Below are the code and all the weights of a small trained network. Each question names an input and a class and asks about switching units off, where a switched-off unit gives its printed mean instead of its output.

import numpy as np


def w(rows, s, z=0):
    codes = np.array(rows[::2]) - 128.0
    scale = np.full(codes.shape[1], s)
    scale[-1] = z or s
    return codes * scale


def f(y):
    return y / 2 * (1 + np.tanh(0.7978845608 * (y + 0.044715 * y**3)))


def log_softmax(a):
    a = a - a.max(-1, keepdims=True)
    return a - np.log(np.exp(a).sum(-1, keepdims=True))


def net(x, mask):
    res = np.array(x, float).reshape(1, 3) / 4 @ E
    y = f(res @ A[0][:, :-1].T + A[0][:, -1])
    res = res + np.where(mask, y, B[0][:, -1]) @ B[0][:, :-1]
    return log_softmax(res[-1] @ U[:, :-1].T + U[:, -1])


A, B = {}, {}
E = w([
[164,141,192,174,129,208,254,182],'x0',
[214,95,198,25,121,82,147,32],'x1',
[74,229,107,101,235,124,191,66],'x2',
],0.011)
A[0] = w([
[115,190,99,98,226,79,158,63,254],'n1',
[204,42,162,172,37,154,51,233,156],'n2',
[83,190,122,78,186,104,146,63,42],'n3',
[190,124,232,154,90,216,255,164,40],'n4',
[53,148,36,243,100,117,90,199,242],'n5',
[143,76,114,78,74,37,36,76,142],'n6',
[53,233,99,186,206,197,191,204,103],'n7',
[48,146,13,213,122,153,63,244,88],'n8',
[128,161,99,69,223,91,146,104,39],'n9',
[212,67,176,88,69,81,113,142,67],'n10',
[199,110,187,39,159,108,173,92,25],'n11',
[65,144,26,120,134,53,39,73,46],'n12',
[83,175,118,209,162,177,217,179,63],'n13',
],0.0085,0.0065)
B[0] = w([
[166,106,75,227,180,124,216,148,240],'n1',
[214,149,84,152,122,67,176,71,251],'n2',
[175,139,178,133,64,59,108,52,184],'n3',
[177,185,92,155,69,46,180,15,236],'n4',
[173,162,58,166,101,79,203,67,243],'n5',
[49,110,225,68,201,183,32,176,226],'n6',
[84,51,168,67,164,195,89,213,233],'n7',
[144,171,119,118,57,37,124,29,227],'n8',
[104,172,128,111,71,73,124,1,173],'n9',
[50,87,176,33,141,149,99,164,196],'n10',
[195,124,37,158,64,100,176,100,191],'n11',
[214,136,41,187,116,93,203,96,203],'n12',
[87,69,126,92,203,213,95,226,202],'n13',
],0.0077,0.015)
U = w([
[125,162,134,107,109,74,115,72,253],'0',
[144,127,86,178,136,115,184,125,37],'1',
[29,72,199,35,212,238,23,247,128],'2',
],0.011,0.0044)

Each question gives the input, the list of numbers given to net, and the class t.
The units are the neurons (one row each of A and B). Each row of codes is followed by its name. A weight is (code - 128) times the scale printed after its matrix; where a second scale follows, it is the last column's (A, B and U).
mask holds one flag per neuron, in row order. A switched-off neuron (its flag False) gives its mean, the last column of its row in B, instead of its output. The means were averaged over made-up inputs and are rounded, as every weight is.
A unit's drop is (log p(t) with every unit on - log p(t) with that unit switched off) / (log p(t) with every unit on - log p(t) with every unit switched off).
The circuit of an input: a set's keep is (log p(t) with only the set's units on - log p(t) with every unit switched off) / (log p(t) with every unit on - log p(t) with every unit switched off). Starting from the 12 units with the biggest drops (on a tie, the unit counted first), units are removed one at a time, each time the one whose removal leaves the highest keep (on an exact tie, the one counted first), for as long as the keep stays at least 0.8.
circuit, biggest first: the units of the circuit, biggest drop first
k most important neurons: the k neurons with the biggest drops, biggest first
drop when u is switched off: that unit's drop, to one decimal
input [-5,-4,2], class 1: circuit, biggest first	(n12)
input [4,-6,1], class 2: 2 most important neurons	(n7 n13)
input [0,-8,-4], class 0: 3 most important neurons	(n8 n1 n12)
input [4,1,-7], class 0: 3 most important neurons	(n1 n10 n12)
input [6,4,-6], class 0: 4 most important neurons	(n1 n10 n4 n12)
input [8,5,-5], class 0: 2 most important neurons	(n1 n4)
input [1,8,3], class 1: 2 most important neurons	(n1 n11)
input [0,-8,-7], class 0: 3 most important neurons	(n8 n1 n12)
input [-7,1,-5], class 2: 2 most important neurons	(n6 n4)
input [7,0,6], class 2: 4 most important neurons	(n7 n13 n5 n2)
input [2,0,1], class 2: 2 most important neurons	(n2 n5)
input [8,2,-1], class 0: 4 most important neurons	(n1 n4 n12 n5)
input [5,-2,7], class 2: drop when n7 is switched off	0.3
input [-5,5,-5], class 2: circuit, biggest first	(n6)
input [3,-5,8], class 2: drop when n13 is switched off	0.1
input [-6,-2,8], class 1: drop when n1 is switched off	1.6
